Below is a small trained network, with its code and all its weights. Each question gives an input and a class and asks what happens when units are switched off, that is, made to give their printed mean instead of their output.

import numpy as np


def w(rows, s, z=0):
    codes = np.array(rows[::2]) - 128.0
    scale = np.full(codes.shape[1], s)
    scale[-1] = z or s
    return codes * scale


def norm(h):
    return h / np.sqrt((h * h).mean(-1, keepdims=True) + 1e-5)


def f(y):
    return np.maximum(y, 0)


def log_softmax(a):
    a = a - a.max(-1, keepdims=True)
    return a - np.log(np.exp(a).sum(-1, keepdims=True))


def net(x, mask):
    res = np.array(x, float).reshape(1, 2) / 4 @ E
    u = 0
    for l in range(2):
        y = f(norm(res) @ A[l][:, :-1].T + A[l][:, -1])
        res = res + np.where(mask[u : u + 13], y, B[l][:, -1]) @ B[l][:, :-1]
        u += 13
    return log_softmax(norm(res)[-1] @ U[:, :-1].T + U[:, -1])


A, B = {}, {}
E = w([
[85,143,175,92,142,206,42,232],'x0',
[151,92,188,174,2,128,168,37],'x1',
],0.0071)
A[0] = w([
[220,132,159,106,139,30,162,89,119],'L0N0',
[168,171,133,123,130,95,211,81,5],'L0N1',
[106,144,162,68,170,114,79,166,183],'L0N2',
[138,96,67,145,174,62,126,122,64],'L0N3',
[142,93,89,161,94,67,213,126,93],'L0N4',
[147,158,66,159,179,144,141,157,103],'L0N5',
[107,113,142,98,213,129,85,147,69],'L0N6',
[122,113,153,45,82,254,83,143,76],'L0N7',
[153,108,159,47,113,81,147,148,92],'L0N8',
[158,107,132,177,45,86,153,64,112],'L0N9',
[115,137,107,124,146,142,130,210,30],'L0N10',
[67,20,202,197,38,104,153,172,125],'L0N11',
[146,126,136,149,124,23,147,57,64],'L0N12',
],0.0067,0.0029)
B[0] = w([
[67,137,94,136,76,145,121,93,217],'L0N0',
[219,180,196,137,149,145,166,99,190],'L0N1',
[131,68,55,203,97,112,124,127,217],'L0N2',
[167,92,164,37,187,77,101,116,180],'L0N3',
[77,111,117,76,36,141,139,92,218],'L0N4',
[161,132,255,64,174,132,143,175,180],'L0N5',
[86,124,113,187,84,127,100,103,193],'L0N6',
[116,135,160,115,122,202,114,86,215],'L0N7',
[151,160,100,100,112,142,105,153,128],'L0N8',
[145,113,101,216,86,153,42,184,253],'L0N9',
[110,79,86,174,116,151,80,115,176],'L0N10',
[166,160,114,106,217,71,210,152,224],'L0N11',
[60,107,89,100,88,125,217,119,222],'L0N12',
],0.0063,0.0069)
A[1] = w([
[114,144,40,18,146,51,184,63,81],'L1N0',
[213,182,251,121,175,181,194,163,70],'L1N1',
[73,136,132,158,106,183,89,115,5],'L1N2',
[104,151,107,125,45,193,148,213,146],'L1N3',
[137,43,37,113,129,39,157,162,119],'L1N4',
[144,117,173,193,137,156,118,203,146],'L1N5',
[117,152,116,105,115,122,168,1,59],'L1N6',
[168,178,131,76,97,43,235,107,101],'L1N7',
[118,94,98,148,211,59,137,150,106],'L1N8',
[195,183,138,176,102,155,39,115,99],'L1N9',
[188,85,136,138,169,125,56,166,118],'L1N10',
[139,51,149,155,59,36,154,131,111],'L1N11',
[162,136,90,155,227,22,88,207,66],'L1N12',
],0.0069,0.0034)
B[1] = w([
[103,162,171,111,185,176,99,196,238],'L1N0',
[253,37,123,80,170,158,157,41,193],'L1N1',
[82,169,128,190,149,124,92,206,178],'L1N2',
[119,103,69,165,87,89,205,85,247],'L1N3',
[184,174,166,93,122,157,95,143,225],'L1N4',
[87,126,130,72,157,194,133,128,237],'L1N5',
[185,96,109,137,153,109,88,182,236],'L1N6',
[42,182,142,135,181,157,213,181,254],'L1N7',
[144,153,125,68,61,103,123,95,181],'L1N8',
[125,179,77,103,136,202,110,182,179],'L1N9',
[131,138,150,167,80,102,92,124,208],'L1N10',
[120,125,132,108,170,53,77,108,251],'L1N11',
[195,110,148,159,92,75,174,76,205],'L1N12',
],0.0079,0.005)
U = w([
[246,142,158,114,91,14,41,150,125],'0',
[97,146,181,185,165,111,124,114,12],'1',
[209,61,126,98,155,225,195,87,148],'2',
[40,112,76,222,103,207,59,208,174],'3',
[79,108,178,167,178,101,123,110,2],'4',
[74,126,67,196,44,40,225,110,199],'5',
[90,217,170,24,213,103,194,206,137],'6',
],0.013,0.006)

Each question gives the input, the list of numbers given to net, and the class t.
The units are the neurons (one row each of A and B). Each row of codes is followed by its name. A weight is (code - 128) times the scale printed after its matrix; where a second scale follows, it is the last column's (A, B and U).
mask holds one flag per neuron, layer by layer. A switched-off neuron (its flag False) gives its mean, the last column of its row in B, instead of its output. The means were averaged over made-up inputs and are rounded, as every weight is.
A unit's drop is (log p(t) with every unit on - log p(t) with that unit switched off) / (log p(t) with every unit on - log p(t) with every unit switched off).
k most important neurons: the k neurons with the biggest drops, biggest first
top k neurons in layer l: the k neurons of layer l with the biggest drops, biggest first
drop of u: that unit's drop, to one decimal
input [3,8], class 2: most important neuron	[L0N11]
input [-4,-6], class 0: 4 most important neurons	[L0N12 L1N12 L0N11 L0N4]
input [2,-6], class 3: top 3 neurons in layer 0	[L0N11 L0N6 L0N10]
input [8,4], class 2: 4 most important neurons	[L0N9 L0N11 L1N1 L0N0]
input [2,3], class 2: 2 most important neurons	[L0N11 L1N1]
input [2,1], class 2: 4 most important neurons	[L0N9 L0N11 L0N0 L0N7]
input [3,-7], class 3: top 3 neurons in layer 0	[L0N11 L0N6 L0N3]
input [2,4], class 2: 2 most important neurons	[L0N11 L1N1]
input [-4,-1], class 6: 2 most important neurons	[L0N3 L1N0]
input [0,0], class 0: top 2 neurons in layer 0	[L0N12 L0N9]
input [4,2], class 2: 4 most important neurons	[L0N9 L0N11 L0N0 L1N1]
input [3,7], class 2: drop of L0N11	3.9
input [6,8], class 2: drop of L0N11	0.7
input [-6,-3], class 6: drop of L0N11	0.0
input [-3,-5], class 0: most important neuron	[L0N12]
